Facts:
ξ gutron <- gefebru, graflegra, puske, stipor, sakek, fadran, stige, brizas, kluzo, bidek
ξ skevir <- dalu, pluplupo, dekli, pudi, dobel, fuva, kalas, truzak, safas, fedun, metrar
ξ doflim <- flostom, klobrum, didren, klagidrel, domar, flaflu, flaskom, poples, retroklen, kisker
ξ skeklel <- badro, bipak, nubruba, klipe, supa, skaskel, flego
ξ gidru <- grisar, monam, drenin, klopas, bisas, draklifer, duretor, litral
ξ skaskel <- sarar, flekom, tezu
ξ skomiber <- zitro, nari, dregruk, flumus
ξ vuflom <- kogrel, gizer, letra, rifeskil, bribibo, kufon, ploklufam, druzo
ξ stistur <- skufo, klegim, dupun, tatri, doflim, bokil, maflel
ξ bugu <- klavi, tregrun
ξ klegim <- tadrak, kebus, flunuk, gamim, dritru, boskon, zolista, tamen, punin, kloskugas
ξ skufo <- flosor, libel, sketi, kadur, bregri
ξ dupun <- stozon, golitak, letrur, mudritel, pefluk, trefle, skidron, stilir
ξ tatri <- manu, badru, pastu, vopim, kludru, boskes, dregrobra, ketro, tedroku, beplo, faflu
ξ faboso <- patran, gutron, surol, trumor, skomiber, demil, nivotu, tave
ξ sirom <- drepum, kunin
ξ didre <- drupi, vilumen, skevir, gredrestom, lasti, kluflo
ξ pomom <- bugu, trodel, vomel
ξ stukin <- megeflis, klotan, didre, toskis, stobi, sirom, lazok
ξ bokil <- trigek, buvage, dresta
ξ draklifer <- naflak
gefebru Ψ fadran
flostom Ψ klagidrel, klobrum
badro Ψ bipak, nubruba
grisar Ψ klopas
sarar Ψ tezu
kogrel Ψ letra
monam Ψ grisar
stozon Ψ pefluk
drenin Ψ litral
patran Ψ trumor
kebus Ψ tadrak, gamim
flunuk Ψ kloskugas, dritru, punin
pluplupo Ψ truzak
graflegra Ψ puske
golitak Ψ mudritel, trefle
drupi Ψ lasti
dregruk Ψ zitro
libel Ψ sketi
stipor Ψ kluzo
klotan Ψ megeflis
bipak Ψ klipe
surol Ψ patran
nubruba Ψ supa
toskis Ψ lazok, klotan
dritru Ψ zolista, tadrak
rifeskil Ψ gizer, letra
bribibo Ψ letra
kufon Ψ ploklufam, bribibo
boskon Ψ tadrak, kebus
klipe Ψ nubruba
vopim Ψ kludru
trigek Ψ dresta
kludru Ψ tedroku
fuva Ψ kalas
druzo Ψ kufon
kalas Ψ safas, fuva
fadran Ψ sakek
truzak Ψ dobel
kisker Ψ flaskom
safas Ψ fuva
demil Ψ surol, tave, patran
kadur Ψ sketi, bregri
duretor Ψ monam, klopas
fedun Ψ dekli
flekom Ψ sarar
metrar Ψ dalu
nivotu Ψ surol, demil, trumor
mudritel Ψ pefluk, golitak
brizas Ψ stipor
dregrobra Ψ beplo, tedroku
litral Ψ monam
bregri Ψ flosor
tezu Ψ flekom
ketro Ψ pastu, badru, boskes
pefluk Ψ skidron
tave Ψ demil
trefle Ψ skidron, stilir
skidron Ψ mudritel
vomel Ψ trodel
kloskugas Ψ flunuk
faflu Ψ badru
kluflo Ψ drupi
lazok Ψ stobi
grisar Λ [megeflis, bribibo, maflel, flaskom, sirom, gidru]
zitro Λ [klobrum, buvage, trodel, fuva, vomel, domar]
pluplupo Λ [safas, vomel, flaflu, flostom]
tatri Λ [demil, nivotu, bokil]
stukin Λ [dobel, pefluk, draklifer, gutron]
bisas Λ [dupun, pefluk, tregrun, tadrak, klobrum, tave, draklifer, brizas, golitak, pomom]
drupi Λ [skevir, kluzo, tadrak, dekli, gutron, klavi, punin]
badru Λ [toskis, klagidrel, demil, gamim, flaflu, kunin, puske]
bipak Λ [vopim, dobel, stozon, dregruk, buvage, gutron, vomel, kluflo]
gizer Λ [fedun, beplo, skeklel, dobel, vuflom, demil, tezu, puske]
surol Λ [tregrun, skufo, trumor, kludru, kebus]
flumus Λ [monam, dritru, klotan, naflak, tezu, flosor]
nubruba Λ [gamim, trodel, supa, gidru, didre]
letra Λ [beplo, tregrun, tadrak, flaskom, domar, gidru]
kufon Λ [fedun, beplo, vilumen, bribibo, fadran]
ploklufam Λ [skevir, pefluk, dregruk, gamim, trodel, dritru, stilir]
skomiber Λ [beplo, tedroku, demil, faflu, dekli, supa, kebus]
sketi Λ [tedroku, skevir, dekli, vomel]
truzak Λ [skeklel, klagidrel, faboso, sarar, demil, dregruk, tezu, flosor]
gredrestom Λ [klopas, kloskugas, skevir, stobi]
zolista Λ [graflegra, kisker, metrar, trodel, gutron, flaflu, klegim, boskes, pomom, didre]
tamen Λ [monam, tedroku, safas, vomel, flaskom, nari]
flekom Λ [vopim, badro, klavi, domar]
mudritel Λ [skaskel, safas]
dregrobra Λ [beplo, sarar, faflu, rifeskil, gamim, bribibo, bugu, manu]
litral Λ [dupun, letrur, stige, badro, skidron, demil, vilumen, retroklen]

Known rows:
[-4,1,-3,-2,-10,5,2,0,3,2,-4,-1,-7,9,4,-4,5,4,-7,-1,-1,-10,3,1,-1,-5,7,4,-5,4,15,9,-2,8,4,-8,8,-4,-4,0,11,-3,6] -> flaskom
[1,-3,2,4,3,-2,-1,-3,-4,5,-1,-4,8,2,4,1,-2,-5,-1,-2,4,5,-5,-4,11,-4,-3,1,2,-1,1,-3,-8,5,3,0,6,7,5,7,13,-3,0] -> klagidrel
[0,0,3,-9,5,-1,1,4,4,4,-7,-3,6,-1,1,-5,6,8,-3,0,3,-2,-2,3,-6,7,2,-6,0,-2,0,-1,-6,1,-7,-3,3,1,3,5,2,0,7] -> flostom
[-1,3,4,-3,7,-6,5,-1,-2,-1,-6,-3,3,-2,2,-1,0,7,-1,-1,-2,-3,0,-1,-7,6,3,-7,1,-5,0,-4,-7,3,-6,-1,2,1,0,0,4,2,2] -> kisker
[3,-5,1,10,1,1,-4,-3,3,4,4,-7,0,8,6,-2,-4,1,-7,-1,-1,-3,-2,-3,12,5,-2,1,2,1,-2,0,3,4,5,-2,-2,3,3,2,1,-2,4] -> naflak
[6,-10,7,-1,-10,13,-29,0,-6,-1,-5,-2,26,-17,-18,0,-3,-9,27,12,8,11,26,5,6,-4,-3,-5,13,6,12,-22,-8,16,-25,19,-32,25,1,23,-5,20,-3] -> demil
[2,-7,9,-7,-2,11,-12,-5,2,-5,-6,-4,3,-11,-7,-3,-6,5,11,9,-3,-4,25,0,-4,7,1,-4,1,-1,12,-14,-4,16,-18,0,-26,6,-3,2,-7,13,1] -> tave
[2,2,14,-4,-3,-14,1,8,5,3,3,-7,2,11,4,6,-5,12,-6,10,3,11,-1,-9,-13,4,4,-17,5,-4,-8,1,2,3,1,10,-2,-5,-1,-5,-10,5,17] -> duretor
[6,1,-5,9,-5,-8,10,-8,-15,-5,6,2,-16,2,-7,21,-12,-9,9,-13,1,-8,3,-3,-3,-6,-3,9,2,0,0,14,10,1,11,-8,-9,-7,-11,-16,-12,-1,-18] -> bisas
[3,4,8,-1,4,2,-4,-1,6,-3,-3,3,-7,-7,5,-4,-4,5,0,7,-7,-3,1,1,-10,2,-3,-10,-1,-6,-3,-7,1,0,-3,6,-3,0,2,-7,-2,6,0] -> brizas
[4,-1,7,3,0,8,-8,-6,7,2,1,-1,-8,0,8,-4,-4,-2,-6,5,-4,0,0,-1,7,-5,-6,-1,-4,-3,-1,-3,-1,5,6,-2,0,1,4,-6,6,-1,2] -> sakek
[-2,1,1,6,-1,-5,5,-6,-8,1,-1,-2,1,3,3,6,-5,-4,2,-4,0,-1,-2,-6,5,-6,-1,2,1,-1,5,2,-5,5,4,-2,5,2,-1,0,10,0,-4] -> gamim
[9,-3,-4,-7,2,-7,13,-7,-15,3,0,1,-5,-2,-7,20,-7,-14,9,-19,11,-1,-3,-3,-3,-7,-6,8,-1,-4,-4,12,-2,-1,5,-13,-4,-4,-5,-13,-7,-6,-17] -> zolista
[1,5,-10,5,-4,-4,-12,15,-8,0,5,4,20,-14,-19,10,0,-20,20,4,14,29,-14,-1,-1,-16,-8,0,12,9,-19,-7,10,-17,-2,19,1,13,5,22,-10,1,-15] -> truzak
[6,-1,8,0,8,0,-4,-2,3,0,-1,0,-2,-8,3,0,-5,-1,2,3,-2,3,-2,1,-2,4,-7,-8,3,-6,-9,-9,-1,-3,-4,6,-5,2,5,-5,-6,4,-4] -> dregruk
[3,-3,2,3,3,-1,-1,-2,-3,4,0,-4,8,3,3,0,-1,-4,-1,-2,4,3,-6,-4,11,-2,-3,1,1,-2,2,-3,-8,4,2,-1,5,7,5,6,11,-2,1] -> flosor
[-5,4,0,0,4,-2,-1,2,4,-5,-1,-1,1,-3,0,-3,-1,9,-1,7,-5,2,1,-4,-5,8,2,-5,1,0,-5,-5,4,-3,-5,2,-2,-1,1,3,-3,2,4] -> lazok
[-4,3,1,0,5,-2,-3,4,4,-3,0,-2,5,-3,0,-3,-1,7,0,7,-4,5,-1,-2,-4,7,2,-5,3,0,-7,-7,3,-3,-3,5,0,1,3,6,-2,4,3] -> toskis
[-1,-2,3,1,2,0,1,-6,-1,3,-2,-5,2,4,5,-1,-1,0,-5,-3,1,-2,0,-3,8,0,-1,2,-2,-2,5,0,-8,7,3,-7,5,2,2,1,12,-3,2] -> pastu
[-5,1,-17,9,-2,6,2,2,0,0,-2,0,1,-12,8,0,5,15,-3,3,-18,-16,-9,8,-2,11,5,-2,3,-4,-4,-12,5,-6,-5,1,0,4,7,6,0,12,-9] -> rifeskil

Rows:
No name comes twice in this set of rows, the named rows included.
[0,-1,-1,3,2,-2,-1,2,2,0,-1,-2,0,-5,4,-2,1,11,-3,4,-7,-4,-1,2,-3,11,2,-7,2,-3,-4,-6,3,0,-4,4,-3,2,1,3,-3,7,3]  druzo
[5,-7,6,-2,-2,4,1,11,16,0,-17,4,2,-3,-25,-28,39,-6,10,-17,35,-14,2,26,-17,7,-8,-1,13,13,-6,21,4,-27,-14,-1,6,-10,-5,3,5,-20,8]  mudritel
[14,-10,-13,-29,-22,15,-4,13,8,23,-9,2,-4,6,-9,-7,28,-6,-5,-16,28,-1,-6,23,-4,-11,5,11,-10,10,3,24,2,-4,-1,-23,5,-6,-3,4,-6,-15,6]  tamen
[-7,1,16,17,15,-7,9,-3,7,-17,-9,0,1,-3,-10,-20,13,1,8,-6,8,-17,9,3,-12,14,-8,-7,15,3,-1,3,-4,-15,-11,7,4,-7,-3,-3,15,-9,4]  golitak
[-6,2,12,12,12,-7,6,-2,6,-12,-9,-1,2,-3,-8,-17,12,2,6,-4,8,-12,6,2,-8,12,-6,-7,11,2,-1,2,-4,-11,-10,6,4,-4,-2,0,12,-6,5]  trefle
[10,6,6,3,-19,-19,-3,17,-5,9,4,1,9,7,-9,19,-1,-3,10,6,15,22,-8,-2,-17,-15,1,-15,16,4,-10,5,9,-5,4,23,-2,0,-3,2,-15,7,3]  litral
[-6,7,-4,10,-17,-2,-1,1,-4,1,-2,3,-2,7,3,1,3,-2,-1,4,-1,-5,3,-1,3,-16,6,4,3,6,17,5,-2,8,6,5,10,4,-4,7,17,2,2]  beplo
[-6,11,-33,12,-37,7,10,4,-12,0,-1,11,-25,-4,-1,15,8,1,5,-6,-13,-29,0,14,-13,-18,11,16,-1,9,18,16,20,-3,12,-8,2,-9,-13,-7,-1,9,-22]  letra
[7,-5,7,-1,14,4,3,-12,-1,-4,5,3,-7,2,6,6,-12,-10,2,-5,-1,-3,1,-4,9,-1,-10,2,-6,-10,-3,-4,-4,-1,4,-4,-9,-5,4,-19,-8,-2,-9]  gutron
[10,0,-5,7,-10,-6,-5,5,-15,11,1,3,16,-3,-11,13,4,-22,14,-10,20,15,-12,5,8,-21,-8,5,10,5,-3,4,-4,-5,5,9,6,15,4,14,4,-2,-13]  badru
[17,-11,-11,-26,-10,7,2,6,-2,20,-5,2,-4,1,-12,4,15,-11,1,-21,26,2,-8,15,-4,-6,-2,11,-8,3,-6,21,1,-6,0,-22,-1,-7,-3,-4,-13,-15,-5]  sketi
[6,0,16,-11,-7,-12,-1,12,12,9,1,-8,5,14,1,4,-1,15,-8,10,8,16,-4,-6,-15,3,6,-20,5,-2,-11,2,3,2,-1,11,-2,-9,1,-4,-13,2,24]  monam
[3,-5,8,-5,-3,10,-15,-2,2,-2,-4,-3,10,-11,-7,-4,-4,1,12,10,0,1,21,2,0,4,1,-5,4,0,8,-15,-5,13,-18,7,-24,11,0,8,-5,12,2]  nivotu

The same things again, as new rows of numbers:
Known rows:
[-8,42,50,5,-8,3,-20,2,-7,-47,14,11,-17] -> letra
[-19,-1,-1,-2,-31,-30,-23,-21,-8,-17,35,-4,19] -> litral
[-8,3,28,5,-15,-9,-21,6,-3,-22,16,14,-4] -> zitro
[-15,-7,-7,9,-31,-30,-23,-14,-4,-10,34,1,15] -> grisar
[-24,-15,5,23,-35,-22,-10,-7,-7,-25,3,-7,-24] -> badru
[-20,-16,22,-28,12,-18,-9,-13,12,-36,40,-11,-1] -> surol
[-9,-13,16,18,-11,-9,-17,1,-5,-14,18,16,-6] -> bipak
[-21,-16,-6,-2,-7,-20,-3,17,2,3,13,-2,-3] -> stistur
[3,14,15,-9,8,9,-15,30,3,-8,-2,12,-4] -> fuva
[10,12,8,-4,6,8,-12,25,-1,-5,-12,10,-7] -> dobel
[-24,7,-12,-16,-5,-12,-17,11,11,-10,13,-3,-10] -> dalu
[-4,21,1,-15,8,-4,12,29,11,11,-11,13,2] -> kloskugas
[-1,9,7,-23,4,-3,-14,-7,5,-6,16,-3,11] -> stige
[-22,-9,-14,-11,9,-9,-8,-2,11,0,29,2,-3] -> flego
[-13,27,16,-2,9,13,-2,-1,7,-13,28,9,-10] -> druzo
[-13,-4,-5,-10,-4,-6,-10,-7,10,4,30,6,3] -> gefebru
[4,-19,-24,18,-7,-7,-14,-1,-14,21,11,11,1] -> monam
[-2,0,-2,-3,6,3,4,-5,-1,-3,1,-10,-3] -> faflu
[4,-1,-2,8,-1,3,-1,-1,-2,5,3,12,-6] -> toskis
[4,39,12,-23,15,-6,14,22,9,5,-17,9,18] -> kebus

Rows:
No name comes twice in this set of rows, the named rows included.
[-9,0,-3,-1,1,-3,0,-5,1,-7,-2,-10,-8]  manu
[-3,25,47,27,-13,6,-13,4,-13,-33,7,22,-24]  ploklufam
[-5,3,-2,-5,3,-18,-15,15,-3,-2,12,10,1]  sirom
[-14,4,0,-24,12,0,-4,8,10,-6,14,-13,1]  kludru
[-5,-13,-5,4,-5,-15,-2,7,-2,5,4,-1,-2]  bokil
[2,-2,5,3,5,4,-9,5,1,6,9,14,-4]  nari
[14,26,8,-5,7,-5,16,25,-4,11,-35,12,0]  gamim
[2,-13,-13,11,10,0,-5,-12,-6,5,6,2,-5]  sarar
[-4,-5,-1,-2,9,7,-2,15,-1,-1,-10,-5,-13]  tedroku
[-8,-2,2,-9,3,-1,-3,7,4,2,6,-9,1]  maflel
[-10,27,28,4,-19,-17,3,34,1,-15,-15,25,-1]  zolista
[11,-4,5,-9,23,-8,-12,11,-5,3,10,11,4]  gidru
[6,3,15,-16,23,9,-9,18,3,1,9,7,6]  klavi
[-3,9,24,9,-9,-16,-22,22,-7,-18,8,19,-4]  stukin

